Here is a tiny trained network, its code and every weight. The questions are about switching its units off for an input and a class, where a switched-off unit gives its printed mean instead of its output.

import numpy as np


def w(rows, s, z=0):
    codes = np.array(rows[::2]) - 128.0
    scale = np.full(codes.shape[1], s)
    scale[-1] = z or s
    return codes * scale


def f(y):
    return np.maximum(y, 0)


def log_softmax(a):
    a = a - a.max(-1, keepdims=True)
    return a - np.log(np.exp(a).sum(-1, keepdims=True))


def net(x, mask):
    res = np.array(x, float).reshape(1, 8) / 4 @ E
    y = f(res @ A[0][:, :-1].T + A[0][:, -1])
    res = res + np.where(mask, y, B[0][:, -1]) @ B[0][:, :-1]
    return log_softmax(res[-1] @ U[:, :-1].T + U[:, -1])


A, B = {}, {}
E = w([
[126,128,130],'x0',
[129,128,129],'x1',
[72,228,112],'x2',
[227,199,166],'x3',
[176,152,2],'x4',
[128,126,130],'x5',
[128,127,127],'x6',
[127,128,127],'x7',
],0.0074)
A[0] = w([
[171,64,127,95],'neuron 1',
[59,222,120,110],'neuron 2',
[159,84,128,101],'neuron 3',
[156,134,37,131],'neuron 4',
[105,78,124,92],'neuron 5',
[138,99,164,130],'neuron 6',
[227,169,172,97],'neuron 7',
[144,158,194,95],'neuron 8',
[112,171,96,136],'neuron 9',
[228,141,143,89],'neuron 10',
[102,177,113,209],'neuron 11',
[56,93,122,136],'neuron 12',
[164,185,171,95],'neuron 13',
[156,130,48,130],'neuron 14',
[163,156,144,105],'neuron 15',
[100,84,93,104],'neuron 16',
[88,121,228,120],'neuron 17',
[156,203,172,91],'neuron 18',
[121,153,121,254],'neuron 19',
[176,139,130,119],'neuron 20',
[196,121,153,101],'neuron 21',
[145,123,89,208],'neuron 22',
[53,69,87,69],'neuron 23',
[95,99,147,99],'neuron 24',
[204,7,127,79],'neuron 25',
[194,35,123,69],'neuron 26',
[142,64,133,75],'neuron 27',
[81,99,107,97],'neuron 28',
[127,153,124,195],'neuron 29',
[70,151,169,220],'neuron 30',
[108,73,100,108],'neuron 31',
],0.013,0.0035)
B[0] = w([
[133,189,187,194],'neuron 1',
[84,182,226,209],'neuron 2',
[93,160,242,173],'neuron 3',
[172,59,147,239],'neuron 4',
[120,134,107,177],'neuron 5',
[170,127,171,171],'neuron 6',
[82,142,61,228],'neuron 7',
[137,92,81,182],'neuron 8',
[132,115,190,176],'neuron 9',
[82,119,24,214],'neuron 10',
[142,129,205,193],'neuron 11',
[114,91,83,208],'neuron 12',
[109,140,35,190],'neuron 13',
[204,68,156,227],'neuron 14',
[111,158,53,167],'neuron 15',
[126,145,48,188],'neuron 16',
[212,40,98,230],'neuron 17',
[109,121,100,197],'neuron 18',
[137,125,187,192],'neuron 19',
[120,122,62,173],'neuron 20',
[104,157,99,185],'neuron 21',
[157,134,189,203],'neuron 22',
[105,146,51,219],'neuron 23',
[118,87,73,168],'neuron 24',
[106,185,203,254],'neuron 25',
[97,163,254,223],'neuron 26',
[122,166,122,180],'neuron 27',
[88,129,63,179],'neuron 28',
[162,129,183,168],'neuron 29',
[178,93,180,211],'neuron 30',
[90,122,77,192],'neuron 31',
],0.0076,0.0067)
U = w([
[103,166,221,207],'0',
[245,50,147,170],'1',
[69,132,59,1],'2',
],0.012,0.0027)

Each question gives the input, the list of numbers given to net, and the class t.
The units are the neurons (one row each of A and B). Each row of codes is followed by its name. A weight is (code - 128) times the scale printed after its matrix; where a second scale follows, it is the last column's (A, B and U).
mask holds one flag per neuron, in row order. A switched-off neuron (its flag False) gives its mean, the last column of its row in B, instead of its output. The means were averaged over made-up inputs and are rounded, as every weight is.
A unit's drop is (log p(t) with every unit on - log p(t) with that unit switched off) / (log p(t) with every unit on - log p(t) with every unit switched off).
The circuit of an input: a set's keep is (log p(t) with only the set's units on - log p(t) with every unit switched off) / (log p(t) with every unit on - log p(t) with every unit switched off). Starting from the 12 units with the biggest drops (on a tie, the unit counted first), units are removed one at a time, each time the one whose removal leaves the highest keep (on an exact tie, the one counted first), for as long as the keep stays at least 0.8.
circuit, biggest first: the units of the circuit, biggest drop first
unit that matters most: the unit with the biggest drop
k most important neurons: the k neurons with the biggest drops, biggest first
drop when u is switched off: that unit's drop, to one decimal
input [7,-4,6,3,-8,-5,7,0], class 1: unit that matters most -> neuron 17
input [-5,3,2,-2,4,7,-8,6], class 1: 2 most important neurons -> (neuron 25; neuron 26)
input [-8,-8,3,4,-3,5,-1,0], class 2: circuit, biggest first -> (neuron 13; neuron 26)
input [-1,8,-4,7,6,6,6,6], class 2: circuit, biggest first -> (neuron 10; neuron 7)
input [1,-1,-3,8,5,1,1,3], class 2: circuit, biggest first -> (neuron 10; neuron 7)
input [3,2,-8,7,8,-6,-1,7], class 0: circuit, biggest first -> (neuron 26; neuron 25)
input [-4,3,-5,7,-1,6,1,4], class 2: circuit, biggest first -> (neuron 10; neuron 7)
input [5,-6,2,-4,-5,6,-3,-6], class 1: 2 most important neurons -> (neuron 17; neuron 30)
input [8,1,-7,7,-2,8,2,8], class 0: 2 most important neurons -> (neuron 26; neuron 25)
input [6,-7,3,-6,-8,-4,3,4], class 1: 2 most important neurons -> (neuron 17; neuron 30)
input [-6,8,-3,5,2,7,1,0], class 2: 2 most important neurons -> (neuron 10; neuron 7)
input [5,-5,-8,-4,2,6,1,1], class 0: drop when neuron 20 is switched off -> 0.0
input [5,0,-1,5,-7,-5,8,-1], class 1: drop when neuron 17 is switched off -> 0.3
input [-2,3,7,-1,-8,-5,8,-5], class 1: circuit, biggest first -> (neuron 17)
input [-5,2,-7,3,-4,-7,-4,1], class 0: drop when neuron 25 is switched off -> 0.1
input [-4,-3,2,5,-4,6,-2,2], class 2: drop when neuron 7 is switched off -> 0.2
